Below is a small trained network, with its code and all its weights. Each question gives an input and a target symbol and asks what happens when units are switched off, that is, made to give their printed mean instead of their output.

import numpy as np


def w(rows, s, z=0):
    codes = np.array(rows[::2]) - 128.0
    scale = np.full(codes.shape[1], s)
    scale[-1] = z or s
    return codes * scale


def norm(h):
    return h / np.sqrt((h * h).mean(-1, keepdims=True) + 1e-5)


def f(y):
    return y / 2 * (1 + np.tanh(0.7978845608 * (y + 0.044715 * y**3)))


def softmax(a):
    e = np.exp(a - a.max(-1, keepdims=True))
    return e / e.sum(-1, keepdims=True)


def log_softmax(a):
    a = a - a.max(-1, keepdims=True)
    return a - np.log(np.exp(a).sum(-1, keepdims=True))


def net(x, mask):
    ids = ['Παγζμω'.index(c) for c in x.split()]
    T = len(ids)
    res = E[ids] + P[:T]
    r = norm(res)
    for j in range(2):
        rows = slice(2 * j, 2 * j + 2)
        q, k, v = (r @ M[0][rows].T for M in (Q, K, V))
        z = softmax(np.where(np.tri(T) > 0, q @ k.T / 2**0.5, -1e9)) @ v
        o = O[0][rows]
        res = res + np.where(mask[j], z, o[:, -1]) @ o[:, :-1]
    y = f(norm(res) @ A[0][:, :-1].T + A[0][:, -1])
    res = res + np.where(mask[2:10], y, B[0][:, -1]) @ B[0][:, :-1]
    return log_softmax(norm(res)[-1] @ U[:, :-1].T + U[:, -1])


Q, K, V, O, A, B = {}, {}, {}, {}, {}, {}
E = w([
[138,54,153,121,107,17,47,78,134,84],'Π',
[222,76,91,55,90,214,93,108,73,157],'α',
[166,39,117,178,123,94,4,95,114,77],'γ',
[151,194,144,136,204,71,36,120,75,108],'ζ',
[137,18,150,206,126,160,107,124,178,90],'μ',
[154,165,168,249,223,126,78,146,112,118],'ω',
],0.016)
P = w([
[99,42,58,208,124,54,74,80,73,100],'0',
[180,131,92,138,206,83,56,77,187,120],'1',
[246,188,110,145,137,119,175,148,178,62],'2',
[241,101,215,154,134,121,130,146,80,47],'3',
[144,35,147,125,165,74,66,233,103,148],'4',
[102,72,65,83,239,118,59,191,169,127],'5',
[173,200,68,102,193,194,92,51,205,62],'6',
[198,207,208,167,58,166,155,87,87,46],'7',
[128,119,252,161,50,132,109,184,18,150],'8',
[19,75,147,106,174,142,49,196,90,232],'9',
[15,148,110,101,157,200,47,139,198,93],'10',
[70,227,130,118,74,193,100,6,152,55],'11',
[140,146,200,157,17,174,115,73,69,177],'12',
],0.013)
Q[0] = w([
[215,134,183,157,69,89,150,103,76,133],'h0',
[108,80,145,130,115,79,131,236,72,214],'h0',
[108,219,115,107,95,109,246,148,167,141],'h1',
[121,99,167,217,183,181,1,93,100,117],'h1',
],0.061)
K[0] = w([
[43,53,131,100,165,122,83,179,87,201],'h0',
[91,140,29,98,255,176,78,78,233,153],'h0',
[76,58,151,163,174,60,133,157,187,90],'h1',
[244,133,126,50,133,210,125,171,83,186],'h1',
],0.052)
V[0] = w([
[116,92,139,3,66,86,149,78,161,135],'h0',
[92,79,143,160,106,116,159,117,190,101],'h0',
[133,119,102,87,116,164,168,133,84,131],'h1',
[116,123,69,159,130,78,169,88,67,131],'h1',
],0.04)
O[0] = w([
[113,161,89,63,112,107,220,153,248,111,57],'h0',
[179,146,47,160,58,92,101,101,107,186,85],'h0',
[170,161,208,117,75,113,164,44,140,108,250],'h1',
[95,132,60,101,155,134,125,89,119,60,85],'h1',
],0.014,0.026)
A[0] = w([
[243,59,104,45,141,194,134,210,100,162,66],'n0',
[144,103,158,146,141,170,87,142,88,102,221],'n1',
[70,143,79,178,57,138,142,94,111,196,2],'n2',
[68,104,86,252,170,10,137,209,141,128,46],'n3',
[167,97,159,186,162,114,134,170,186,107,53],'n4',
[160,211,167,148,200,35,107,137,154,177,118],'n5',
[173,171,95,127,113,86,134,150,220,145,120],'n6',
[180,99,106,133,105,154,145,87,114,141,252],'n7',
],0.031,0.0034)
B[0] = w([
[128,149,131,132,69,107,104,177,188,93,151],'n0',
[133,131,138,119,93,129,138,146,161,181,250],'n1',
[153,165,97,80,134,175,147,65,137,140,174],'n2',
[135,81,254,157,131,98,135,135,81,148,160],'n3',
[133,129,132,143,116,103,117,92,110,124,184],'n4',
[112,128,129,141,136,115,110,101,135,87,175],'n5',
[86,141,121,157,152,136,144,161,86,182,175],'n6',
[85,110,129,137,147,105,136,185,158,96,217],'n7',
],0.04,0.019)
U = w([
[183,121,132,74,183,156,143,120,158,45,245],'Π',
[141,157,145,147,92,78,67,175,194,101,109],'α',
[123,143,183,75,96,255,163,124,172,185,1],'γ',
[106,179,91,130,151,139,147,142,138,137,83],'ζ',
[195,162,63,123,105,134,104,88,163,135,100],'μ',
[163,109,146,182,189,59,63,80,63,106,168],'ω',
],0.0075,0.0027)

Each question gives the input, a string of symbols that net reads in full, and the target symbol t.
The units are the heads (2 rows each of Q, K, V and O) and the neurons (one row each of A and B). Each row of codes is followed by its name. A weight is (code - 128) times the scale printed after its matrix; where a second scale follows, it is the last column's (O, A, B and U).
mask holds one flag per unit, heads first, then neurons. A switched-off unit (its flag False) gives its mean, the last column of its rows in O or B, instead of its output. The means were averaged over made-up inputs and are rounded, as every weight is.
A unit's drop is (log p(t) with every unit on - log p(t) with that unit switched off) / (log p(t) with every unit on - log p(t) with every unit switched off).
The circuit of an input: a set's keep is (log p(t) with only the set's units on - log p(t) with every unit switched off) / (log p(t) with every unit on - log p(t) with every unit switched off). Starting from all 10 units, units are removed one at a time, each time the one whose removal leaves the highest keep (on an exact tie, the one counted first), for as long as the keep stays at least 0.8.
units of the circuit, in order: the units of the circuit, biggest drop first
top k neurons: the k neurons with the biggest drops, biggest first
heads that matter: for each layer, one digit per head in row order, 1 if its drop is at least 0.15 and else 0, layers parted by /
drop when u is switched off: that unit's drop, to one decimal
input μ α α α, target μ: top 2 neurons	(n2 n3)
input ω ω μ ζ ζ ω α α ω α α α Π, target Π: units of the circuit, in order	(h0 n1)
input α ζ μ ω, target Π: units of the circuit, in order	(h0 h1)
input γ ζ γ α γ, target γ: heads that matter	10
input α γ μ α α α μ α γ, target Π: units of the circuit, in order	(h0 n1)
input α α α μ μ ζ α α μ Π α ζ ζ, target ζ: units of the circuit, in order	(h0 n6)
input γ α α α α α α α Π ω, target Π: heads that matter	10
input α μ μ α μ μ α, target Π: heads that matter	10
input α α ζ, target ω: top 2 neurons	(n4 n1)
input α α μ, target ω: top 2 neurons	(n4 n1)
input μ μ α ω ζ γ μ, target ω: heads that matter	10
input γ μ Π α μ ω, target ζ: top 2 neurons	(n6 n3)
input α ζ γ, target Π: units of the circuit, in order	(h1 h0)
input α μ α, target α: units of the circuit, in order	(n0)
input ζ μ μ ω α Π, target μ: units of the circuit, in order	(h0 n2)
input ζ μ Π ζ Π α ω α μ α, target ω: top neuron	(n2)
input γ α ζ α Π α α α, target ζ: top 2 neurons	(n6 n1)
input γ ω α, target α: top 2 neurons	(n0 n3)
input Π Π α α ζ α, target Π: top 3 neurons	(n1 n6 n3)
input α α ω, target ω: top neuron	(n4)
input ζ ζ μ α μ γ, target μ: top 2 neurons	(n2 n3)
input α α α μ α μ α, target μ: top 3 neurons	(n2 n3 n6)
input γ γ Π μ γ μ α μ Π α α μ, target ζ: drop when n6 is switched off	0.7
input Π α γ, target ζ: drop when n6 is switched off	0.5
